Below are the code and all the weights of a small trained network. Each question names an input and a class and asks about switching units off, where a switched-off unit gives its printed mean instead of its output.

import numpy as np


def w(rows, s, z=0):
    codes = np.array(rows[::2]) - 128.0
    scale = np.full(codes.shape[1], s)
    scale[-1] = z or s
    return codes * scale


def norm(h):
    return h / np.sqrt((h * h).mean(-1, keepdims=True) + 1e-5)


def f(y):
    return y / 2 * (1 + np.tanh(0.7978845608 * (y + 0.044715 * y**3)))


def log_softmax(a):
    a = a - a.max(-1, keepdims=True)
    return a - np.log(np.exp(a).sum(-1, keepdims=True))


def net(x, mask):
    res = np.array(x, float).reshape(1, 7) / 4 @ E
    u = 0
    for l in range(4):
        y = f(norm(res) @ A[l][:, :-1].T + A[l][:, -1])
        res = res + np.where(mask[u : u + 3], y, B[l][:, -1]) @ B[l][:, :-1]
        u += 3
    return log_softmax(norm(res)[-1] @ U[:, :-1].T + U[:, -1])


A, B = {}, {}
E = w([
[140,132,134,134,132,135,129,132],'x0',
[135,130,135,127,127,131,123,127],'x1',
[132,131,131,129,128,131,123,126],'x2',
[130,131,129,125,131,132,129,125],'x3',
[18,136,176,67,208,188,125,178],'x4',
[121,154,200,207,57,167,233,135],'x5',
[144,255,122,88,85,61,191,208],'x6',
],0.0096)
A[0] = w([
[121,205,3,124,193,6,78,110,37],'L0N1',
[123,99,115,110,114,144,203,131,120],'L0N2',
[113,107,76,123,119,104,201,70,254],'L0N3',
],0.0036,0.0035)
B[0] = w([
[242,235,104,33,34,246,89,122,175],'L0N1',
[162,161,3,31,105,185,35,104,134],'L0N2',
[143,22,117,200,173,215,72,102,253],'L0N3',
],0.0044,0.0025)
A[1] = w([
[232,118,73,193,30,113,101,85,254],'L1N1',
[81,107,151,167,59,99,253,83,190],'L1N2',
[242,207,44,115,2,31,152,155,67],'L1N3',
],0.0071,0.006)
B[1] = w([
[179,142,90,166,74,108,82,107,255],'L1N1',
[159,187,182,189,87,188,134,157,209],'L1N2',
[140,177,227,104,254,105,124,118,214],'L1N3',
],0.0099,0.0097)
A[2] = w([
[147,254,145,70,104,77,112,190,254],'L2N1',
[104,196,72,21,65,130,202,247,184],'L2N2',
[81,119,185,136,112,165,213,170,88],'L2N3',
],0.0082,0.0025)
B[2] = w([
[125,73,85,24,72,65,194,222,254],'L2N1',
[34,149,29,176,18,111,102,177,191],'L2N2',
[2,104,209,135,162,176,169,7,186],'L2N3',
],0.008)
A[3] = w([
[130,132,31,126,81,28,71,153,78],'L3N1',
[241,108,69,53,133,40,46,94,2],'L3N2',
[40,116,55,3,246,127,133,138,85],'L3N3',
],0.0076,0.0048)
B[3] = w([
[119,44,74,139,161,87,169,159,212],'L3N1',
[7,129,116,188,254,37,158,44,249],'L3N2',
[233,114,94,64,91,223,80,113,254],'L3N3',
],0.008,0.0048)
U = w([
[128,41,40,222,184,65,46,33,60],'0',
[225,143,143,245,42,203,78,48,155],'1',
[142,62,95,39,203,222,40,78,127],'2',
[59,64,224,189,174,237,201,70,159],'3',
[180,182,97,67,202,31,136,110,254],'4',
[210,214,214,203,78,63,236,200,40],'5',
[98,64,43,33,74,110,120,220,165],'6',
[18,219,174,110,49,177,213,202,38],'7',
],0.012,0.0046)

Each question gives the input, the list of numbers given to net, and the class t.
The units are the neurons (one row each of A and B). Each row of codes is followed by its name. A weight is (code - 128) times the scale printed after its matrix; where a second scale follows, it is the last column's (A, B and U).
mask holds one flag per neuron, layer by layer. A switched-off neuron (its flag False) gives its mean, the last column of its row in B, instead of its output. The means were averaged over made-up inputs and are rounded, as every weight is.
A unit's drop is (log p(t) with every unit on - log p(t) with that unit switched off) / (log p(t) with every unit on - log p(t) with every unit switched off).
The circuit of an input: a set's keep is (log p(t) with only the set's units on - log p(t) with every unit switched off) / (log p(t) with every unit on - log p(t) with every unit switched off). Starting from all 12 units, units are removed one at a time, each time the one whose removal leaves the highest keep (on an exact tie, the one counted first), for as long as the keep stays at least 0.8.
units of the circuit, in order: the units of the circuit, biggest drop first
most important unit: the unit with the biggest drop
top k neurons: the k neurons with the biggest drops, biggest first
drop of u: that unit's drop, to one decimal
input [-2,-1,8,-8,0,1,-3], class 1: most important unit : L2N1
input [-4,8,-3,-6,-7,-1,5], class 4: top 2 neurons : [L1N3 L3N2]
input [-6,-4,8,-7,4,0,1], class 6: top 3 neurons : [L1N2 L1N3 L2N2]
input [3,-5,-4,8,0,8,0], class 1: units of the circuit, in order : [L1N3 L2N1]
input [4,-6,2,7,5,0,0], class 2: top 2 neurons : [L1N2 L3N3]
input [-4,3,1,2,-6,0,5], class 4: top 2 neurons : [L1N3 L3N2]
input [8,-6,-2,-3,6,-7,3], class 6: top 2 neurons : [L1N3 L2N2]
input [-4,5,-6,5,1,-4,6], class 6: top 2 neurons : [L2N1 L2N2]
input [-5,-4,6,-2,1,-1,2], class 6: top 2 neurons : [L2N1 L1N1]
input [2,1,6,1,-3,-1,8], class 4: top 2 neurons : [L1N3 L1N2]
input [8,7,4,1,-5,-1,1], class 4: drop of L1N3 : 0.9
input [0,-8,7,8,-2,6,0], class 1: drop of L1N2 : -0.1
input [5,0,-8,3,8,-1,4], class 6: drop of L1N2 : 0.3
